Here is a tiny trained network, its code and every weight. The questions are about switching its units off for an input and a class, where a switched-off unit gives its printed mean instead of its output.

import numpy as np


def w(rows, s, z=0):
    codes = np.array(rows[::2]) - 128.0
    scale = np.full(codes.shape[1], s)
    scale[-1] = z or s
    return codes * scale


def norm(h):
    return h / np.sqrt((h * h).mean(-1, keepdims=True) + 1e-5)


def f(y):
    return np.maximum(y, 0)


def log_softmax(a):
    a = a - a.max(-1, keepdims=True)
    return a - np.log(np.exp(a).sum(-1, keepdims=True))


def net(x, mask):
    res = np.array(x, float).reshape(1, 7) / 4 @ E
    u = 0
    for l in range(2):
        y = f(norm(res) @ A[l][:, :-1].T + A[l][:, -1])
        res = res + np.where(mask[u : u + 4], y, B[l][:, -1]) @ B[l][:, :-1]
        u += 4
    return log_softmax(norm(res)[-1] @ U[:, :-1].T + U[:, -1])


A, B = {}, {}
E = w([
[125,131,127,126,134,129,130,129,128,128,123,127],'x0',
[127,129,129,129,134,134,131,127,133,129,126,124],'x1',
[35,108,155,81,157,193,120,200,144,129,198,200],'x2',
[97,52,152,144,150,128,153,153,72,80,114,64],'x3',
[131,130,128,128,134,130,125,130,130,127,128,124],'x4',
[109,174,98,192,140,111,254,82,160,72,238,132],'x5',
[132,131,134,128,127,123,123,128,126,124,134,128],'x6',
],0.0069)
A[0] = w([
[94,119,82,228,128,107,207,116,126,34,172,44,35],'0.n1',
[135,174,107,171,95,116,131,83,104,201,166,130,193],'0.n2',
[155,252,52,183,152,102,203,124,203,66,166,149,3],'0.n3',
[79,71,175,109,191,175,22,177,119,168,101,202,119],'0.n4',
],0.0033,0.0044)
B[0] = w([
[201,118,89,3,210,82,206,76,106,155,214,59,193],'0.n1',
[100,145,157,189,101,203,74,131,103,194,97,144,211],'0.n2',
[92,128,240,190,55,104,150,90,222,141,88,138,186],'0.n3',
[159,179,145,82,64,111,200,103,104,149,128,93,252],'0.n4',
],0.0058,0.0045)
A[1] = w([
[21,124,114,140,193,174,145,171,173,63,254,209,42],'1.n1',
[122,159,96,77,135,142,130,147,156,149,138,198,111],'1.n2',
[47,100,159,47,150,170,100,236,143,144,166,173,135],'1.n3',
[94,58,162,136,136,126,155,145,77,60,116,73,252],'1.n4',
],0.0073,0.0028)
B[1] = w([
[188,103,101,126,89,113,15,155,112,153,11,105,231],'1.n1',
[192,118,97,94,165,107,115,122,117,154,173,129,179],'1.n2',
[71,168,170,144,146,147,214,90,138,102,193,139,254],'1.n3',
[71,64,92,146,163,129,123,184,119,63,117,143,211],'1.n4',
],0.011,0.0088)
U = w([
[230,160,108,118,76,142,5,131,150,222,64,152,248],'0',
[110,21,68,137,140,107,46,212,90,68,20,92,155],'1',
[141,211,148,204,69,93,193,30,225,162,195,143,104],'2',
[151,53,55,167,221,72,247,97,99,82,233,71,56],'3',
[130,215,181,17,139,172,163,102,124,193,248,192,117],'4',
[2,94,198,109,156,191,205,172,84,74,172,140,21],'5',
],0.013,0.0011)

Each question gives the input, the list of numbers given to net, and the class t.
The units are the neurons (one row each of A and B). Each row of codes is followed by its name. A weight is (code - 128) times the scale printed after its matrix; where a second scale follows, it is the last column's (A, B and U).
mask holds one flag per neuron, layer by layer. A switched-off neuron (its flag False) gives its mean, the last column of its row in B, instead of its output. The means were averaged over made-up inputs and are rounded, as every weight is.
A unit's drop is (log p(t) with every unit on - log p(t) with that unit switched off) / (log p(t) with every unit on - log p(t) with every unit switched off).
The circuit of an input: a set's keep is (log p(t) with only the set's units on - log p(t) with every unit switched off) / (log p(t) with every unit on - log p(t) with every unit switched off). Starting from all 8 units, units are removed one at a time, each time the one whose removal leaves the highest keep (on an exact tie, the one counted first), for as long as the keep stays at least 0.8.
circuit, biggest first: the units of the circuit, biggest drop first
k most important neurons: the k neurons with the biggest drops, biggest first
k most important neurons of layer l: the k neurons of layer l with the biggest drops, biggest first
drop when u is switched off: that unit's drop, to one decimal
input [5,6,2,1,6,-8,-6], class 5: circuit, biggest first	(1.n1)
input [-6,0,1,-7,5,3,-5], class 0: 2 most important neurons	(1.n3 0.n4)
input [-7,-3,4,-1,5,-2,1], class 4: 2 most important neurons	(1.n4 1.n2)
input [-3,-5,1,8,5,4,3], class 1: 2 most important neurons of layer 1	(1.n3 1.n4)
input [5,4,4,-1,0,7,1], class 0: 2 most important neurons	(1.n1 1.n4)
input [4,-4,0,0,-7,6,-3], class 2: 3 most important neurons	(0.n3 0.n1 1.n4)
input [-4,1,1,-5,-3,5,2], class 0: 2 most important neurons of layer 1	(1.n3 1.n1)
input [4,-1,1,8,-6,6,0], class 1: 2 most important neurons	(1.n3 1.n1)
input [-3,-4,3,0,4,-8,1], class 4: 2 most important neurons	(1.n4 0.n4)
input [-6,-5,-5,0,8,2,2], class 2: 3 most important neurons	(1.n1 1.n4 0.n2)
input [1,4,4,6,1,2,-2], class 1: drop when 1.n1 is switched off	0.7
input [-6,6,7,3,8,-6,0], class 5: drop when 0.n1 is switched off	0.0
input [-7,3,3,2,8,5,5], class 1: drop when 1.n1 is switched off	0.5
input [5,6,4,4,-7,7,-6], class 1: drop when 1.n1 is switched off	0.6
input [3,-6,1,-7,2,3,-3], class 0: circuit, biggest first	(1.n3)
input [-1,-6,3,0,3,4,-7], class 0: 2 most important neurons of layer 1	(1.n1 1.n4)
input [8,-1,1,6,1,5,-6], class 1: 2 most important neurons of layer 1	(1.n3 1.n1)
